Below are the code and all the weights of a small trained network. Each question names an input and a target symbol and asks about switching units off, where a switched-off unit gives its printed mean instead of its output.

import numpy as np


def w(rows, s, z=0):
    codes = np.array(rows[::2]) - 128.0
    scale = np.full(codes.shape[1], s)
    scale[-1] = z or s
    return codes * scale


def f(y):
    return y / 2 * (1 + np.tanh(0.7978845608 * (y + 0.044715 * y**3)))


def softmax(a):
    e = np.exp(a - a.max(-1, keepdims=True))
    return e / e.sum(-1, keepdims=True)


def log_softmax(a):
    a = a - a.max(-1, keepdims=True)
    return a - np.log(np.exp(a).sum(-1, keepdims=True))


def net(x, mask):
    ids = ['ΓΔΘΞΠΣΨαεζλμ'.index(c) for c in x.split()]
    T = len(ids)
    res = E[ids] + P[:T]
    u = 0
    for l in range(2):
        q, k, v = (res @ M[l].T for M in (Q, K, V))
        z = softmax(np.where(np.tri(T) > 0, q @ k.T / 4**0.5, -1e9)) @ v
        res = res + np.where(mask[u], z, O[l][:, -1]) @ O[l][:, :-1]
        u += 1
        y = f(res @ A[l][:, :-1].T + A[l][:, -1])
        res = res + np.where(mask[u : u + 4], y, B[l][:, -1]) @ B[l][:, :-1]
        u += 4
    return log_softmax(res[-1] @ U[:, :-1].T + U[:, -1])


Q, K, V, O, A, B = {}, {}, {}, {}, {}, {}
E = w([
[185,121,176],'Γ',
[88,109,9],'Δ',
[195,186,33],'Θ',
[15,170,106],'Ξ',
[167,125,138],'Π',
[166,121,123],'Σ',
[134,67,153],'Ψ',
[55,130,206],'α',
[139,229,183],'ε',
[98,121,167],'ζ',
[180,112,120],'λ',
[174,10,6],'μ',
],0.016)
P = w([
[251,177,253],'0',
[211,148,177],'1',
[189,159,142],'2',
[168,158,119],'3',
[160,157,86],'4',
[156,151,63],'5',
[135,159,64],'6',
[128,167,50],'7',
[134,172,43],'8',
],0.002)
Q[0] = w([
[42,94,96],'0.h0',
[92,65,89],'0.h0',
[1,147,130],'0.h0',
[150,113,116],'0.h0',
],0.01)
K[0] = w([
[2,138,31],'0.h0',
[61,167,134],'0.h0',
[92,52,49],'0.h0',
[132,215,104],'0.h0',
],0.009)
V[0] = w([
[29,138,66],'0.h0',
[231,191,125],'0.h0',
[148,253,103],'0.h0',
[240,128,210],'0.h0',
],0.0043)
O[0] = w([
[72,106,139,159],'0.h0',
[110,163,234,254],'0.h0',
[175,50,158,230],'0.h0',
[160,177,255,71],'0.h0',
],0.0046,0.00053)
A[0] = w([
[231,223,119,255],'0.n0',
[166,47,168,141],'0.n1',
[40,79,235,240],'0.n2',
[1,176,192,201],'0.n3',
],0.0084,0.0036)
B[0] = w([
[164,222,141,254],'0.n0',
[145,44,185,175],'0.n1',
[111,2,163,190],'0.n2',
[81,98,135,217],'0.n3',
],0.0092,0.0049)
Q[1] = w([
[125,2,122],'1.h0',
[180,75,36],'1.h0',
[67,179,3],'1.h0',
[184,234,141],'1.h0',
],0.0092)
K[1] = w([
[134,75,141],'1.h0',
[47,85,101],'1.h0',
[49,231,2],'1.h0',
[158,145,122],'1.h0',
],0.0072)
V[1] = w([
[90,63,121],'1.h0',
[85,242,78],'1.h0',
[159,79,30],'1.h0',
[3,229,133],'1.h0',
],0.006)
O[1] = w([
[141,94,174,223],'1.h0',
[31,165,71,2],'1.h0',
[211,129,91,136],'1.h0',
[1,165,236,81],'1.h0',
],0.0053,0.0014)
A[1] = w([
[88,1,186,177],'1.n0',
[27,75,36,216],'1.n1',
[20,64,178,2],'1.n2',
[237,106,64,230],'1.n3',
],0.006,0.007)
B[1] = w([
[115,3,153,215],'1.n0',
[14,143,83,205],'1.n1',
[176,218,172,159],'1.n2',
[208,125,80,248],'1.n3',
],0.007,0.011)
U = w([
[255,162,216,208],'Γ',
[126,154,38,255],'Δ',
[158,249,39,91],'Θ',
[27,124,177,166],'Ξ',
[123,110,129,72],'Π',
[123,124,186,76],'Σ',
[181,16,139,118],'Ψ',
[109,31,231,53],'α',
[88,229,240,175],'ε',
[101,19,81,111],'ζ',
[198,76,25,6],'λ',
[161,37,119,66],'μ',
],0.0077,0.0092)

Each question gives the input, a string of symbols that net reads in full, and the target symbol t.
The units are the heads (4 rows each of Q, K, V and O) and the neurons (one row each of A and B). Each row of codes is followed by its name. A weight is (code - 128) times the scale printed after its matrix; where a second scale follows, it is the last column's (O, A, B and U).
mask holds one flag per unit, layer by layer, with each layer's heads first. A switched-off unit (its flag False) gives its mean, the last column of its rows in O or B, instead of its output. The means were averaged over made-up inputs and are rounded, as every weight is.
A unit's drop is (log p(t) with every unit on - log p(t) with that unit switched off) / (log p(t) with every unit on - log p(t) with every unit switched off).
The circuit of an input: a set's keep is (log p(t) with only the set's units on - log p(t) with every unit switched off) / (log p(t) with every unit on - log p(t) with every unit switched off). Starting from all 10 units, units are removed one at a time, each time the one whose removal leaves the highest keep (on an exact tie, the one counted first), for as long as the keep stays at least 0.8.
units of the circuit, in order: the units of the circuit, biggest drop first
most important unit: the unit with the biggest drop
k most important neurons: the k neurons with the biggest drops, biggest first
drop when u is switched off: that unit's drop, to one decimal
input λ Θ α μ μ ε, target ε: 2 most important neurons	[1.n3 0.n0]
input Ξ μ Θ μ Σ ε ζ ζ, target Ψ: units of the circuit, in order	[1.h0 0.n2 0.n0]
input μ Ψ λ ζ Σ Π Ψ μ α, target α: units of the circuit, in order	[0.n2 1.n0]
input Ξ Δ Δ μ ζ, target ζ: units of the circuit, in order	[0.h0 0.n0 0.n2]
input ε μ Σ, target Γ: most important unit	0.h0
input Ψ λ Δ Θ μ ε Θ, target Θ: units of the circuit, in order	[0.n0 1.h0 1.n0]
input ζ ζ ζ, target α: units of the circuit, in order	[0.n2 1.n3 1.n0]
input Σ Ξ ζ λ Ξ Ψ Ξ α ε, target ε: 2 most important neurons	[0.n0 1.n3]
input ε μ μ μ λ Γ Γ ζ, target Ψ: 3 most important neurons	[0.n2 0.n1 0.n0]
input Θ μ μ, target λ: 3 most important neurons	[1.n3 0.n2 0.n3]
input Γ μ ζ Σ Π, target Γ: drop when 0.h0 is switched off	0.1
input μ Ξ λ Ψ, target Ψ: drop when 0.n2 is switched off	0.1
input Θ Π α Γ λ, target Γ: drop when 0.h0 is switched off	0.2
input μ Γ Σ, target Γ: drop when 1.n3 is switched off	0.0
